Below is a small trained network, with its code and all its weights. Each question gives an input and a class and asks what happens when units are switched off, that is, made to give their printed mean instead of their output.

import numpy as np


def w(rows, s, z=0):
    codes = np.array(rows[::2]) - 128.0
    scale = np.full(codes.shape[1], s)
    scale[-1] = z or s
    return codes * scale


def norm(h):
    return h / np.sqrt((h * h).mean(-1, keepdims=True) + 1e-5)


def f(y):
    return y / 2 * (1 + np.tanh(0.7978845608 * (y + 0.044715 * y**3)))


def log_softmax(a):
    a = a - a.max(-1, keepdims=True)
    return a - np.log(np.exp(a).sum(-1, keepdims=True))


def net(x, mask):
    res = np.array(x, float).reshape(1, 4) / 4 @ E
    u = 0
    for l in range(3):
        y = f(norm(res) @ A[l][:, :-1].T + A[l][:, -1])
        res = res + np.where(mask[u : u + 6], y, B[l][:, -1]) @ B[l][:, :-1]
        u += 6
    return log_softmax(norm(res)[-1] @ U[:, :-1].T + U[:, -1])


A, B = {}, {}
E = w([
[65,174,142,107,186,147],'x0',
[134,160,139,223,151,151],'x1',
[60,114,95,138,45,194],'x2',
[171,113,111,85,185,254],'x3',
],0.0085)
A[0] = w([
[132,204,140,60,26,54,135],'0.n1',
[96,149,145,93,172,48,95],'0.n2',
[78,112,2,105,82,142,221],'0.n3',
[101,113,213,140,47,198,141],'0.n4',
[111,166,206,59,198,223,255],'0.n5',
[214,191,195,94,185,104,158],'0.n6',
],0.0061,0.0043)
B[0] = w([
[95,119,64,98,203,140,180],'0.n1',
[117,110,166,75,112,105,148],'0.n2',
[170,131,228,51,76,41,210],'0.n3',
[113,100,175,188,220,110,158],'0.n4',
[73,143,105,105,152,76,254],'0.n5',
[134,94,254,115,81,101,191],'0.n6',
],0.008,0.0056)
A[1] = w([
[156,211,168,68,60,112,212],'1.n1',
[30,96,122,125,13,200,115],'1.n2',
[2,70,134,153,113,178,210],'1.n3',
[144,150,138,52,176,228,4],'1.n4',
[159,90,104,202,200,178,2],'1.n5',
[173,161,165,210,75,105,41],'1.n6',
],0.0073,0.0027)
B[1] = w([
[125,148,146,112,229,139,253],'1.n1',
[220,62,194,203,254,13,187],'1.n2',
[176,173,204,49,187,98,213],'1.n3',
[153,61,39,181,213,107,183],'1.n4',
[94,154,72,135,94,84,145],'1.n5',
[88,119,91,52,155,211,188],'1.n6',
],0.0078,0.0031)
A[2] = w([
[16,177,132,143,129,43,106],'2.n1',
[84,81,159,2,181,135,254],'2.n2',
[128,201,145,233,163,151,138],'2.n3',
[189,78,82,91,157,147,141],'2.n4',
[115,45,125,112,242,174,88],'2.n5',
[221,39,94,143,28,108,86],'2.n6',
],0.0082,0.0034)
B[2] = w([
[142,124,70,173,156,153,179],'2.n1',
[137,132,130,151,81,171,248],'2.n2',
[94,85,131,10,21,113,154],'2.n3',
[38,135,107,159,126,89,156],'2.n4',
[146,133,119,159,102,65,173],'2.n5',
[73,252,147,124,184,160,158],'2.n6',
],0.013,0.011)
U = w([
[195,84,252,130,163,95,196],'0',
[74,216,146,117,165,160,249],'1',
[86,107,128,31,24,124,139],'2',
[107,96,33,204,162,73,170],'3',
[167,131,138,161,90,249,101],'4',
[180,51,114,129,136,187,5],'5',
[186,54,105,126,132,173,1],'6',
[196,70,96,116,123,159,9],'7',
],0.016,0.0062)

Each question gives the input, the list of numbers given to net, and the class t.
The units are the neurons (one row each of A and B). Each row of codes is followed by its name. A weight is (code - 128) times the scale printed after its matrix; where a second scale follows, it is the last column's (A, B and U).
mask holds one flag per neuron, layer by layer. A switched-off neuron (its flag False) gives its mean, the last column of its row in B, instead of its output. The means were averaged over made-up inputs and are rounded, as every weight is.
A unit's drop is (log p(t) with every unit on - log p(t) with that unit switched off) / (log p(t) with every unit on - log p(t) with every unit switched off).
The circuit of an input: a set's keep is (log p(t) with only the set's units on - log p(t) with every unit switched off) / (log p(t) with every unit on - log p(t) with every unit switched off). Starting from the 12 units with the biggest drops (on a tie, the unit counted first), units are removed one at a time, each time the one whose removal leaves the highest keep (on an exact tie, the one counted first), for as long as the keep stays at least 0.8.
units of the circuit, in order: the units of the circuit, biggest drop first
unit that matters most: the unit with the biggest drop
k most important neurons: the k neurons with the biggest drops, biggest first
k most important neurons of layer l: the k neurons of layer l with the biggest drops, biggest first
drop when u is switched off: that unit's drop, to one decimal
input [2,8,-6,1], class 2: 2 most important neurons	2.n3, 0.n3
input [6,2,7,-7], class 0: 3 most important neurons	1.n2, 1.n3, 0.n5
input [5,5,-6,0], class 0: units of the circuit, in order	0.n6
input [5,-7,0,8], class 3: units of the circuit, in order	1.n4, 2.n5
input [1,0,3,-2], class 4: 2 most important neurons	0.n3, 0.n4
input [-5,5,-4,4], class 1: 2 most important neurons of layer 1	1.n1, 1.n3
input [-2,8,6,-7], class 2: 3 most important neurons	2.n3, 0.n5, 1.n6
input [-6,5,3,-3], class 1: 2 most important neurons	2.n6, 1.n1
input [2,8,7,6], class 2: 2 most important neurons of layer 1	1.n5, 1.n1
input [-6,-1,-5,4], class 1: 2 most important neurons	2.n6, 0.n3
input [1,1,3,-4], class 3: 4 most important neurons of layer 0	0.n6, 0.n3, 0.n1, 0.n4
input [-2,-2,0,0], class 4: 2 most important neurons of layer 2	2.n2, 2.n3
input [-8,-7,-5,-7], class 1: 3 most important neurons	2.n6, 0.n5, 2.n3
input [7,8,3,-3], class 2: 2 most important neurons	2.n3, 2.n6
input [-3,1,-4,-6], class 3: unit that matters most	0.n3
input [-1,-5,-5,-7], class 3: 2 most important neurons	2.n1, 0.n1
input [-1,-4,2,7], class 3: 2 most important neurons	1.n4, 2.n4
input [0,7,-5,-1], class 2: 2 most important neurons	2.n3, 0.n3
input [-1,-1,-2,-4], class 3: 2 most important neurons	0.n1, 1.n6
input [0,1,-1,4], class 3: units of the circuit, in order	1.n4
input [-8,6,-7,-5], class 1: 2 most important neurons	2.n6, 0.n3
input [-3,6,-5,6], class 2: 3 most important neurons	2.n3, 0.n3, 1.n5
input [-7,4,6,8], class 3: 2 most important neurons	1.n2, 1.n4
input [-6,6,-2,-4], class 1: 2 most important neurons of layer 0	0.n5, 0.n4
input [7,8,7,-7], class 2: 2 most important neurons of layer 0	0.n5, 0.n6
input [3,3,-1,2], class 4: 2 most important neurons of layer 1	1.n2, 1.n1
input [-6,7,-5,-5], class 2: most important neuron of layer 0	0.n3
input [2,3,4,1], class 0: drop when 1.n3 is switched off	0.6
input [1,-4,0,8], class 3: drop when 1.n4 is switched off	1.1
